Here is a tiny trained network, its code and every weight. The questions are about switching its units off for an input and a target symbol, where a switched-off unit gives its printed mean instead of its output.

import numpy as np


def w(rows, s, z=0):
    codes = np.array(rows[::2]) - 128.0
    scale = np.full(codes.shape[1], s)
    scale[-1] = z or s
    return codes * scale


def norm(h):
    return h / np.sqrt((h * h).mean(-1, keepdims=True) + 1e-5)


def f(y):
    return np.maximum(y, 0)


def softmax(a):
    e = np.exp(a - a.max(-1, keepdims=True))
    return e / e.sum(-1, keepdims=True)


def log_softmax(a):
    a = a - a.max(-1, keepdims=True)
    return a - np.log(np.exp(a).sum(-1, keepdims=True))


def net(x, mask):
    ids = ['Γαβζξτψ'.index(c) for c in x.split()]
    T = len(ids)
    res = E[ids] + P[:T]
    r = norm(res)
    for j in range(2):
        rows = slice(2 * j, 2 * j + 2)
        q, k, v = (r @ M[0][rows].T for M in (Q, K, V))
        z = softmax(np.where(np.tri(T) > 0, q @ k.T / 2**0.5, -1e9)) @ v
        o = O[0][rows]
        res = res + np.where(mask[j], z, o[:, -1]) @ o[:, :-1]
    y = f(norm(res) @ A[0][:, :-1].T + A[0][:, -1])
    res = res + np.where(mask[2:6], y, B[0][:, -1]) @ B[0][:, :-1]
    return log_softmax(norm(res)[-1] @ U[:, :-1].T + U[:, -1])


Q, K, V, O, A, B = {}, {}, {}, {}, {}, {}
E = w([
[138,163,175,180],'Γ',
[132,202,131,103],'α',
[168,176,149,162],'β',
[1,52,29,145],'ζ',
[166,198,147,143],'ξ',
[128,92,58,181],'τ',
[182,118,107,106],'ψ',
],0.0099)
P = w([
[240,204,74,200],'0',
[180,194,53,195],'1',
[152,170,61,175],'2',
[128,164,76,172],'3',
[117,160,92,160],'4',
[126,151,108,137],'5',
[109,141,129,129],'6',
[127,145,150,100],'7',
[252,158,95,207],'8',
],0.0032)
Q[0] = w([
[195,168,61,172],'head 0',
[88,54,119,46],'head 0',
[123,23,2,148],'head 1',
[66,99,97,158],'head 1',
],0.0083)
K[0] = w([
[120,124,220,63],'head 0',
[135,136,127,254],'head 0',
[93,145,197,22],'head 1',
[182,116,131,76],'head 1',
],0.0081)
V[0] = w([
[16,151,170,203],'head 0',
[192,55,142,226],'head 0',
[254,113,224,117],'head 1',
[128,62,80,143],'head 1',
],0.0079)
O[0] = w([
[102,216,162,254,7],'head 0',
[221,75,214,169,97],'head 0',
[76,107,227,58,189],'head 1',
[179,81,120,119,11],'head 1',
],0.0081,0.002)
A[0] = w([
[135,1,117,133,203],'neuron 0',
[61,122,39,79,200],'neuron 1',
[222,185,174,118,187],'neuron 2',
[90,115,180,132,2],'neuron 3',
],0.008,0.0035)
B[0] = w([
[82,81,40,88,186],'neuron 0',
[255,191,150,122,238],'neuron 1',
[31,82,50,120,254],'neuron 2',
[82,133,24,74,131],'neuron 3',
],0.008,0.0055)
U = w([
[102,68,207,194,202],'Γ',
[253,214,158,90,111],'α',
[55,101,158,106,65],'β',
[91,100,122,223,254],'ζ',
[37,163,91,94,161],'ξ',
[203,48,19,227,52],'τ',
[217,13,133,20,155],'ψ',
],0.0068,0.0031)

Each question gives the input, a string of symbols that net reads in full, and the target symbol t.
The units are the heads (2 rows each of Q, K, V and O) and the neurons (one row each of A and B). Each row of codes is followed by its name. A weight is (code - 128) times the scale printed after its matrix; where a second scale follows, it is the last column's (O, A, B and U).
mask holds one flag per unit, heads first, then neurons. A switched-off unit (its flag False) gives its mean, the last column of its rows in O or B, instead of its output. The means were averaged over made-up inputs and are rounded, as every weight is.
A unit's drop is (log p(t) with every unit on - log p(t) with that unit switched off) / (log p(t) with every unit on - log p(t) with every unit switched off).
The circuit of an input: a set's keep is (log p(t) with only the set's units on - log p(t) with every unit switched off) / (log p(t) with every unit on - log p(t) with every unit switched off). Starting from all 6 units, units are removed one at a time, each time the one whose removal leaves the highest keep (on an exact tie, the one counted first), for as long as the keep stays at least 0.8.
circuit, biggest first: the units of the circuit, biggest drop first
most important unit: the unit with the biggest drop
k most important neurons: the k neurons with the biggest drops, biggest first
heads that matter: for each layer, one digit per head in row order, 1 if its drop is at least 0.15 and else 0, layers parted by /
drop when u is switched off: that unit's drop, to one decimal
input ξ ψ ξ ψ α α ψ ζ, target ψ: heads that matter => 10
input Γ Γ β, target Γ: most important unit => head 0
input τ β τ Γ ξ β, target ζ: 2 most important neurons => neuron 1; neuron 2
input β Γ α α ξ τ, target α: heads that matter => 00
input ψ ξ β ξ τ α α, target α: heads that matter => 10
input β ζ α ξ α β ψ, target α: 2 most important neurons => neuron 1; neuron 2
input ζ ζ ζ α ζ ξ Γ τ α, target τ: heads that matter => 01
input τ Γ ξ Γ β, target ζ: circuit, biggest first => head 0; neuron 1
input α ψ Γ τ, target ψ: circuit, biggest first => head 0; neuron 0; neuron 1; neuron 2
input ξ ξ τ ψ β β Γ ξ ξ, target ξ: heads that matter => 00
input β β ψ ζ, target ψ: circuit, biggest first => neuron 1; neuron 2; head 1
input ξ ξ β ξ ψ α Γ α ψ, target α: circuit, biggest first => head 0; neuron 1; head 1; neuron 2
input Γ ξ ζ Γ ξ, target ζ: 2 most important neurons => neuron 1; neuron 0
input Γ ξ Γ ξ α τ ζ Γ, target ζ: most important unit => head 0
input β ψ τ, target ψ: drop when neuron 0 is switched off => -0.2
input τ ζ ξ ψ ψ β, target ψ: drop when neuron 1 is switched off => -0.1
input ψ ψ τ Γ, target ψ: drop when head 0 is switched off => 0.8
